Each row has a class, written after it.
[-16  22  -5 -37 -17  28 -10 -33  38  78  21  36 -19 -33 -12 -54 -42  19
 -55   1  24 -50 -59  46  -4  21 -34   8   1  14 -27   4  -6]
Z
[-14  16  23   2 -53  12 -20 -44 -18  47  15  -2 -38 -15 -25  -4 -32 -25
  -8 -15  -4 -22  39  -2 -11   4   5  -3  57 -11 -19 -25  -4]
M
[ 11 -28 -26 -31   3 -14 -16 -36  74  99 -12 -17  -6 -33  11 -55 -10  47
 -56  41  19 -26 -39  75  19  33 -22  45 -51   2 -36  -7  -2]
L
[-22  -5  23  12  29 -39  -5  29 -27 -64 -44 -19 -12  48  32  26   1   3
  13  15 -34  38  24 -16  -3  -7  42 -10 -29 -18  19 -18   5]
F
[ -8 -16   7 -17 -18  16   6  26   1 -27 -10  -8   3 -30  -2  31 -18 -16
   4  16  -1 -21 -29 -20 -34 -35   5   5   8  30  38  48  -4]
P
[-31  -5  -4 -30 -13 -14  -5  -4   0  18 -30  -6 -25   0  -8  -3 -21   0
   1   5 -18  -6  -6 -37 -26   3  13  26  16  -5  -2   2  14]
M
[-36  53  -1 -28 -20  42  -6 -19  22  86  10  32  -8   8 -74 -44   7  13
 -34  -4 -27 -66  -9   4 -23  33   2   4   5  18 -53  25  18]
R
[-16  26   6 -14 -52 -14 -14 -11  -9  16  -9  23 -22 -45 -34 -14 -20  -9
 -71 -21 -14 -48 -34   3 -13   8   9 -16  36   8  21  33  11]
U
[ -4   1  36  58 -40   1 -16  41 -88 -85  27  -7 -26  -5 -37  63   7 -41
  28  -4   2  33  40 -49 -21 -44  40 -23  50  20  77  15  26]
D
[ 10  -5 -15 -31  -6  37   1   0  32   6  -1   1  11 -49  18  -4 -22   3
 -10   8   7 -34 -37  10 -14 -18 -26   1  -3  26  15  40 -13]
P
[ 41  25  -1  56  21 -11 -11  53 -65 -56  17  10  10 -10  64  24   8 -22
  70 -11   0  44  48 -40  38 -14 -19 -41   7 -32  29 -35   0]
Z
[-44  -4 -19 -50  27   1  20  18  60  55 -13  -4   9  37 -19 -43  32  68
   4  19 -36 -17 -40 -10 -22  47  11  33 -47  11 -48  36  21]
R
[ -9 -32  69  34 -16  -1   6  62 -19 -36  18 -42   1  -6 -22  29  18  -6
  56  39   4  33  29 -18 -42 -47  41  15  -3 -17  28  -9  -2]
R
[ 19 -49 -52  14  54 -72 -15 -36  70  77   8  -6  18  42  42 -17  23  60
  34  -6   2  45  22  50  72  33 -19   7 -84 -26 -77 -36   4]
X
[ 10 -15   0  20 -42  16 -31 -12  14   9  41   9   8 -25  -3   7   6 -21
  -6  12  35  -8   8  19  -4 -29 -13  -1 -14  12 -25  20  -3]
R
[ 15 -57  36  74 -36 -43 -22  16 -51  -5  40 -37  -7   2  15  82  14 -34
  39  31  16  22  81   7  14 -28  27 -14  -2  -8   5  -8   8]
L
[ 15  -6  57  43  22 -28 -33  23 -24 -72 -17  -8 -29  -6  19   9 -24 -11
 -13  29   4  45   5  10  -9 -57  32  -3 -14 -46  52 -66 -27]
F
[-45 -30  38  34 -14 -57  19  -9  -6  62   0 -10 -24  70 -32  34   2  55
  -3  39 -14  19  52 -28 -10  -5  58  21 -13  -5 -98   7  24]
J
[ -3  -6  14 -14  42 -12 -31 -19  27 -33 -51 -18 -13  29  27 -13 -45  -7
 -40   5 -13  14  33  61  14   3   7  -6 -24 -43  36 -80 -11]
F
[  9 -17  -2  15 -49   3 -32 -57  39  65  11  15 -19 -42 -18   0 -34 -15
 -73   6  36 -43 -11  64  -8 -34  -4  -7   3  24 -19  29  -9]
P
[ -9 -47  34 -16  45 -62  44  77  -5 -23 -39 -51   8   3  45  24  24  70
  78  29 -29  39   1 -49   1  -9  44  21 -40 -21   8 -27 -19]
U
[ 16 -18  35  69  16 -65  -7  53 -43 -50  15 -30  -1  20  10  54  28  -6
  90   5  -4  72  63 -42  20 -33  26 -15 -14 -35  14 -31  11]
X
[-12  42  18   1 -96  26 -23 -21 -11  41  13  53 -43 -75 -51 -21 -42 -37
 -82   9  49 -63 -85  22 -29 -31 -10   7  38  48 -22  50   7]
Z
[  4 -34  15  17 -15 -18  16  -1   1  92  23 -23  -7 -31  -5  13  34  54
  48  40  10  -4   1  -4  14  10   6   6 -29  21 -51  32  -5]
L
[  0   9   6  49 -18 -17 -25  -2 -52  15  42  20 -10  28  27  37 -11 -35
  15 -12  11   3  70   5  34   1   0 -35  12  -4 -23 -27  11]
Z
[ -1 -20  -5   7  42 -16  18  29   9  23  -8 -17  15  19  25  -1  12  34
  38  13 -41  16  17 -16  -4   7  21   4 -27 -16   3   5 -12]
P
[ 34  37 -38  -3  21   5 -40 -65   4  40  17  29  16  -6  27 -32 -37 -30
 -76 -56 -28 -51  68  68  60  41 -35 -42  16 -29 -25 -52  -4]
U
[ 14  44   5  42 -47  50  11  31 -51  -8  19  44  -3 -64 -23  -4  20 -38
   1 -28  -2 -29 -56 -69 -27 -21 -32 -27  43  25  11  66  -6]
T
[ 14  17  -3   2 -15  32 -46 -33 -16 -68   1  14  -3 -24  41  11 -53 -65
 -39 -18  11  -9  25  35  19 -14 -35 -45  17  -1  47  -6  -4]
F
[ -3  25  -1   9  -2 -27  11  39   0 -20  -5  29  -8 -27 -31  -7  26  16
  29   4  -8   2 -82 -59 -15 -13  -3  15 -10   6 -20  46  12]
X
[ 16 -15 -27 -27  57  12  17 -24  65  83 -12 -12  19   1  22 -46   2  62
   3   2 -19 -12  -9  47  26  31 -17   8 -36 -17 -30 -23 -31]
P
[ -70  -22   43  -28   34  -26   52   36   25   76  -54    6  -25   18
  -82  -25   20   87  -20   65  -39  -28 -110  -52  -81  -12   91   73
  -25   10  -42   17    2]
H
[-42  -4  -3  -6 -25 -20 -31 -58  56 106   6  -2 -20  60 -55 -34   6  15
 -84   0 -12 -34  33  79  -3  40  30  12 -22   3 -73  -9  33]
R
[ -57   49   62  -49  -34   59    7   -2   24   48   -4   -7  -36   -7
 -113  -44  -16   -2  -63   11  -11  -77  -35   13  -71    7   22   23
   45   21  -15   11   16]
R
[  6  35  -6  -6 -36  12  -7  -8 -34 -25  15  36   2 -44  -2  18 -17 -35
 -21 -41 -13 -54  -1 -24   9   7 -25 -47  49  10  27  36   3]
U
[  5  -3 -20  17   3 -25 -17  -4  -5  43  -1 -17   0  16  14  -7  17  -3
 -13  14 -27  -6  38  23  26  39   3   7 -21 -15 -23 -10  17]
L
[-17 -28   1   1  -1  -8  43  23  26  65 -38 -19  -4  -3  -9 -11  44  56
  21   3  -6  11 -57 -21  -8   5   3  16 -32  31 -32  40  -3]
T
[  4  24 -19 -12 -26  53  13 -55  16  87  14  42  14 -47 -18 -27   1  13
  14  -7  -9 -48 -19 -13   4  27 -20 -21  22   9 -49  30 -26]
H
[ 15 -23  23  33   1  10  33  52 -18  -9  -5 -17  12 -21  13  23  33  12
  63  -3  -3  22 -13 -38  -9 -24  -6  -4  -9  -3   3  -1 -26]
T
[ 15  30  11  28 -80  63   6  -5 -50 -45  53  44  10 -51 -15  40 -30 -39
  25  -9  12 -25   2 -64  -7 -27 -48 -30  72  18  -2  62  -2]
J
[  0  26 -17  -5  -4  27  -5  -5  16  46  20   8  13   8  -7 -31  27  19
  17  -7 -17 -17  19  -3  12  37 -11  -9  -9   4 -54  14   8]
R
[ -7 -53  22 -24  36 -52  45  51  57  21 -32 -43   1 -18  -9 -13  41 101
  70  43   8  44 -86  -1  -4 -11  21  56 -71   0 -43  -1  -9]
X
[ -3 -27 -40 -17  -7 -19  -6 -49  61  60 -10   6   9  28  19 -25 -32  52
 -39  17  -4   9  15  26  27  27 -21  25 -32 -11 -61   4  13]
J
[ -1   7 -36 -44  21  37  -3 -25  42  12  10   5   0  -2  -5 -49 -15  36
 -20 -19 -21  -5 -28  30   7  37 -29  13  -8  16  28  -1   5]
D
[ 34 -10   4  68 -36 -64 -21  34 -64 -56   9  17   0 -47  34  46  25 -18
  13  -1  19  26  11 -49  15 -53  21 -27   4 -14  16  15 -11]
U
[-39 -35  71  30  18 -18  50  85 -45 -50 -43 -55  -7  51 -42  68  30 -13
  54   1 -39  25  27 -51 -46 -29  53   2  17 -11  49 -22   9]
T
[ 12 -35 -43  17  99 -60   7  15  42  50 -20 -24  42  56  58 -18  24  59
  28  18 -34  58  66  10  63  36  11  15 -86 -23 -62 -47  -5]
Y
[ 16  28  12 -32  30  64  36  60 -10 -24  24  14  16 -61  32 -32 -10  28
  76   0  -3  -9 -65 -36  -7   7 -52  -4  14 -15  31 -14 -35]
Z
[  7 -20   8  50  30 -26 -29   1 -26 -31  31 -15 -19  42   1  15   4  -7
   2  -9 -21  57  61  17  19 -14  27  -9  -6 -25  47 -50  11]
D
[-58 -14  41 -19  -1 -14  40  33  11  40 -27 -17 -10   7 -70  27  -1  30
  -3  32 -16 -21 -20 -33 -32  -4  47  22  -3  53 -34  47  22]
Y
[-22 -15  -2 -10  -6 -34 -12 -13 -11  29 -23 -32 -21  33  11  21 -13   6
  26  -3 -22  24  66 -21   7   5  20  10   7  -7  -1 -24  17]
M
[ 27 -68 -81   6  -6 -73 -72 -42  42 -15 -21 -20  15  42 114  13 -41 -27
 -24  -3   8  54  90  54  42  10 -15  32 -54 -46  10 -65  10]
M
[-19 -33  -3   9 -50 -62  -5  16 -31 -29  -4   2  -4  -9  23  68   5 -10
   5  -5   5  -6  14 -40   2 -18  24 -23  -1  29   1  62  19]
U
[ -10  -22   -7   39  -17 -104  -25  -19   -7   64   -9   14  -25   23
    6   20   13   31  -36   -2  -13    5   34   -2   25    1   49  -13
  -32   -2  -51   10   15]
U
[ 26 -29  -3  48 -27 -25 -10   7  -5 -29  23  13   5  -8  36  16 -11  16
  14  33  19  48   9 -33  13 -35  -7  13 -12 -33 -32  -6 -12]
J
[-26   7   4 -43   8  30  23  38  28  30  -6 -11  16 -10 -24 -32  27  49
  31  24 -15 -17 -37 -29 -34  10   3  29 -26  26 -22  38   6]
R
[ -4 -52 -41  22   0 -42   0 -28  56 106  -8  10   2  14  19 -26  35  51
 -41   3  12  11 -44  35  17   8  -5  22 -74  20 -82  29  -3]
T
[ -2   2  42  42  14 -16  -9  29 -63 -78  -7 -10  -9  29  29  55  -2 -21
  54  -1 -22  37  59 -35  10 -22  27 -45   7 -21  40 -27  -9]
F
[-51  26  31  24 -38  24  19  13 -73  18  40  13 -36  14 -78  47  22   1
  41 -20 -36 -19  26 -68 -31  -7  39 -33  47  63   4  71  37]
D
[ -7  12  19  27   0 -16  -2  24   7  58  16   7  -4  11 -33 -36  55  53
  14  28  -8  10  -9 -14 -17  -2  38  24 -36 -19 -62 -10 -11]
R
[ 29 -55 -29  35 -11 -61 -30 -45   3  21  25 -15  19   6  70  39  -6  -7
   9 -31   7  22  97  46  71  10 -10 -50 -20 -21 -13 -22  -7]
U
[-34  38  -6 -32  12  34 -13 -11 -10 -18  -3   5 -20  25 -54 -12 -36 -21
 -49 -26 -46 -24  23   2 -23  22   2  -7  32  27  64  22  44]
D
[  7  45 -23  21 -10  29 -11  17 -15  -9  -7  39   1 -10 -20 -35   3 -40
 -53 -39 -34 -20 -35 -20 -16   9 -32 -11  22 -12  46  10   4]
T
[ 18  16  -3  32 -61   1 -50 -54  -2  72  26  12 -25 -37 -29 -19 -19 -41
 -84   9  18 -48  20  67  14  11 -12  -2  17  -1 -18  -9   8]
L
[-28 -24 -10   9 -76 -92 -33  17 -10  18 -66   0 -57 -24  -4  12  11  21
 -42  50  29  24 -55 -54 -38 -32  66  54 -17  21 -50  51  41]
M
[  5  11 -37  -9   2  45   1 -39  28  59   1  26  13  -5  -5 -29 -17 -25
 -35 -44 -17 -41 -10  18  16  36 -58 -21  10  15 -12  21   2]
T
[  2  -5 -29  31  17 -37 -35 -11  24  59  20   4   8  50  17 -31  38  28
 -13  10 -16  27  46  20  27  27  20   6 -53 -25 -64 -19  14]
R
[   0  -68  -16   63   17 -107  -19   12  -39  -10   -8  -37   -4   78
   71   71   45   17   73    9   -4   87  101  -41   37  -15   51    7
  -39  -39  -42  -51    7]
M
[ 12  32 -23  -7   8  65   9 -32  -1  22  19  42  32 -26   3 -22 -14 -20
  31 -24 -36 -36   9 -31   3  25 -37 -31  36 -23  13   0 -31]
H
[ 58   1 -84  17  -6 -24 -57 -31  35 -11  23  38  29 -42  62 -20   1 -18
   3 -22  41  25  -9  19  60   2 -72 -14 -39 -14 -19   5  -1]
X
[ 66  56   1  38 -56  72 -39 -36 -72 -53  73  32   0 -86  27  20 -28 -84
  55 -57  13 -10  62 -38  27 -25 -75 -64  95 -29  41 -21 -37]
M
[ 37  10  10  58  21  19   4  42 -33 -27  11  -3  17 -18  18 -18  28 -21
  16 -20 -14  29   5 -20   1 -19 -18 -12   7 -40  30 -42 -30]
T
[ 52  -8 -35 -26 -11  44 -14 -35  77  29  17  37  20 -80  28 -81 -61  48
 -37  30  31   0 -70  29  12  -7 -75  41 -17 -32 -14 -13 -39]
J
[-11  28 -20   0 -16  -9 -19  -1 -10 -38 -28  21   0  26 -11  -5 -36 -21
 -63   9 -24   1  19 -30  -9   4   0  14  19 -23  -7   9  33]
J
[  8  60  22  -8 -18  75   5  19 -13  -5  26  21   9 -47 -43 -31  13 -15
  28  -7 -11 -41 -13 -31 -27   0 -25 -16  35  -3  -6  20 -12]
R
[ 28  16   7   8 -28  40  -5  20 -10 -32   5  22   4 -73  -4   8 -21 -25
   1   9  20 -37 -43 -27 -31 -43 -17  -5  33  12  37  35 -25]
P
